Here is a tiny trained network, its code and every weight. The questions are about switching its units off for an input and a target symbol, where a switched-off unit gives its printed mean instead of its output.

import numpy as np


def w(rows, s, z=0):
    codes = np.array(rows[::2]) - 128.0
    scale = np.full(codes.shape[1], s)
    scale[-1] = z or s
    return codes * scale


def f(y):
    return y / 2 * (1 + np.tanh(0.7978845608 * (y + 0.044715 * y**3)))


def softmax(a):
    e = np.exp(a - a.max(-1, keepdims=True))
    return e / e.sum(-1, keepdims=True)


def log_softmax(a):
    a = a - a.max(-1, keepdims=True)
    return a - np.log(np.exp(a).sum(-1, keepdims=True))


def net(x, mask):
    ids = ['αβδεηθλτφ'.index(c) for c in x.split()]
    T = len(ids)
    res = E[ids] + P[:T]
    u = 0
    for l in range(2):
        q, k, v = (res @ M[l].T for M in (Q, K, V))
        z = softmax(np.where(np.tri(T) > 0, q @ k.T / 2**0.5, -1e9)) @ v
        res = res + np.where(mask[u], z, O[l][:, -1]) @ O[l][:, :-1]
        u += 1
        y = f(res @ A[l][:, :-1].T + A[l][:, -1])
        res = res + np.where(mask[u : u + 8], y, B[l][:, -1]) @ B[l][:, :-1]
        u += 8
    return log_softmax(res[-1] @ U[:, :-1].T + U[:, -1])


Q, K, V, O, A, B = {}, {}, {}, {}, {}, {}
E = w([
[173,19,145,53],'α',
[225,240,222,165],'β',
[83,53,228,206],'δ',
[188,100,108,182],'ε',
[53,160,236,23],'η',
[58,32,29,151],'θ',
[63,246,57,219],'λ',
[253,62,235,104],'τ',
[213,204,29,31],'φ',
],0.0056)
P = w([
[255,33,143,208],'0',
[99,123,190,73],'1',
[125,143,184,91],'2',
[136,156,178,94],'3',
[139,159,176,98],'4',
[138,160,171,98],'5',
[142,171,170,100],'6',
[146,166,159,107],'7',
[148,169,163,111],'8',
[156,179,154,121],'9',
[155,173,147,118],'10',
],0.0041)
Q[0] = w([
[15,12,248,76],'L0H1',
[11,9,254,38],'L0H1',
],0.0053)
K[0] = w([
[91,15,181,189],'L0H1',
[103,2,180,174],'L0H1',
],0.0053)
V[0] = w([
[29,32,40,186],'L0H1',
[3,86,192,28],'L0H1',
],0.0051)
O[0] = w([
[81,30,44,181,3],'L0H1',
[3,54,187,60,156],'L0H1',
],0.0052,0.0028)
A[0] = w([
[249,25,217,237,184],'L0N1',
[83,118,203,231,197],'L0N2',
[246,180,223,212,241],'L0N3',
[245,229,204,79,254],'L0N4',
[218,25,15,39,182],'L0N5',
[78,14,228,100,188],'L0N6',
[200,25,5,254,139],'L0N7',
[234,31,178,35,192],'L0N8',
],0.0055,0.0042)
B[0] = w([
[253,148,206,226,160],'L0N1',
[45,169,197,207,154],'L0N2',
[207,236,202,153,215],'L0N3',
[195,205,187,69,255],'L0N4',
[245,33,24,99,133],'L0N5',
[59,45,241,140,170],'L0N6',
[240,184,7,250,122],'L0N7',
[238,50,207,79,177],'L0N8',
],0.0054,0.0082)
Q[1] = w([
[254,238,151,149],'L1H1',
[50,54,6,97],'L1H1',
],0.0051)
K[1] = w([
[251,185,23,254],'L1H1',
[17,144,57,48],'L1H1',
],0.0054)
V[1] = w([
[190,100,67,34],'L1H1',
[73,118,228,3],'L1H1',
],0.0053)
O[1] = w([
[228,78,5,8,74],'L1H1',
[34,132,230,2,2],'L1H1',
],0.0048,0.0021)
A[1] = w([
[66,1,154,69,234],'L1N1',
[54,189,170,12,245],'L1N2',
[143,6,124,143,212],'L1N3',
[202,87,156,20,199],'L1N4',
[78,205,232,237,182],'L1N5',
[173,224,62,130,254],'L1N6',
[177,142,207,46,78],'L1N7',
[145,20,197,136,186],'L1N8',
],0.0055,0.0052)
B[1] = w([
[70,4,51,241,173],'L1N1',
[25,151,29,42,244],'L1N2',
[105,3,57,234,139],'L1N3',
[159,43,102,32,223],'L1N4',
[53,223,177,206,255],'L1N5',
[65,156,9,148,210],'L1N6',
[200,181,223,34,221],'L1N7',
[83,19,215,132,177],'L1N8',
],0.0054,0.0098)
U = w([
[191,1,135,87,129],'α',
[168,232,182,112,61],'β',
[66,109,216,245,67],'δ',
[173,111,87,204,230],'ε',
[48,132,171,32,212],'η',
[65,45,11,192,218],'θ',
[25,210,19,197,89],'λ',
[236,93,228,97,2],'τ',
[192,129,23,21,151],'φ',
],0.0054,0.0055)

Each question gives the input, a string of symbols that net reads in full, and the target symbol t.
The units are the heads (2 rows each of Q, K, V and O) and the neurons (one row each of A and B). Each row of codes is followed by its name. A weight is (code - 128) times the scale printed after its matrix; where a second scale follows, it is the last column's (O, A, B and U).
mask holds one flag per unit, layer by layer, with each layer's heads first. A switched-off unit (its flag False) gives its mean, the last column of its rows in O or B, instead of its output. The means were averaged over made-up inputs and are rounded, as every weight is.
A unit's drop is (log p(t) with every unit on - log p(t) with that unit switched off) / (log p(t) with every unit on - log p(t) with every unit switched off).
unit that matters most: the unit with the biggest drop
top k neurons: the k neurons with the biggest drops, biggest first
top k neurons in layer l: the k neurons of layer l with the biggest drops, biggest first
drop of u: that unit's drop, to one decimal
input δ δ η φ η φ θ, target θ: top 2 neurons in layer 1	L1N1, L1N7
input δ β η φ η η ε, target δ: top 3 neurons in layer 0	L0N1, L0N7, L0N2
input φ τ τ η ε, target φ: unit that matters most	L1H1
input φ β η θ β β λ, target λ: top 3 neurons	L0N8, L1N6, L1N7
input η δ η η α φ η η δ, target δ: top 3 neurons in layer 0	L0N4, L0N2, L0N6
input β β η β β η α, target α: top 2 neurons in layer 0	L0N8, L0N5
input η β φ θ, target θ: top 2 neurons	L0N4, L0N3
input η θ η φ β λ, target λ: top 2 neurons	L0N8, L1N7
input δ φ ε, target δ: top 2 neurons	L0N1, L1N2
input θ α ε δ η ε, target ε: top 2 neurons	L0N7, L1N2
input δ θ β η β α λ τ, target τ: top 2 neurons	L0N8, L1N2
input θ ε θ η ε, target ε: top 2 neurons in layer 0	L0N7, L0N1
input β δ λ δ η β η β, target β: top 2 neurons	L0N3, L0N4
input φ δ τ β β β η λ δ δ ε, target φ: unit that matters most	L1H1
input η δ δ δ η β φ, target φ: top 3 neurons in layer 0	L0N6, L0N5, L0N2
input φ β τ φ, target φ: drop of L0N6	0.0
input δ δ α, target α: drop of L1H1	-0.1
input β δ β τ, target τ: drop of L1N5	0.0
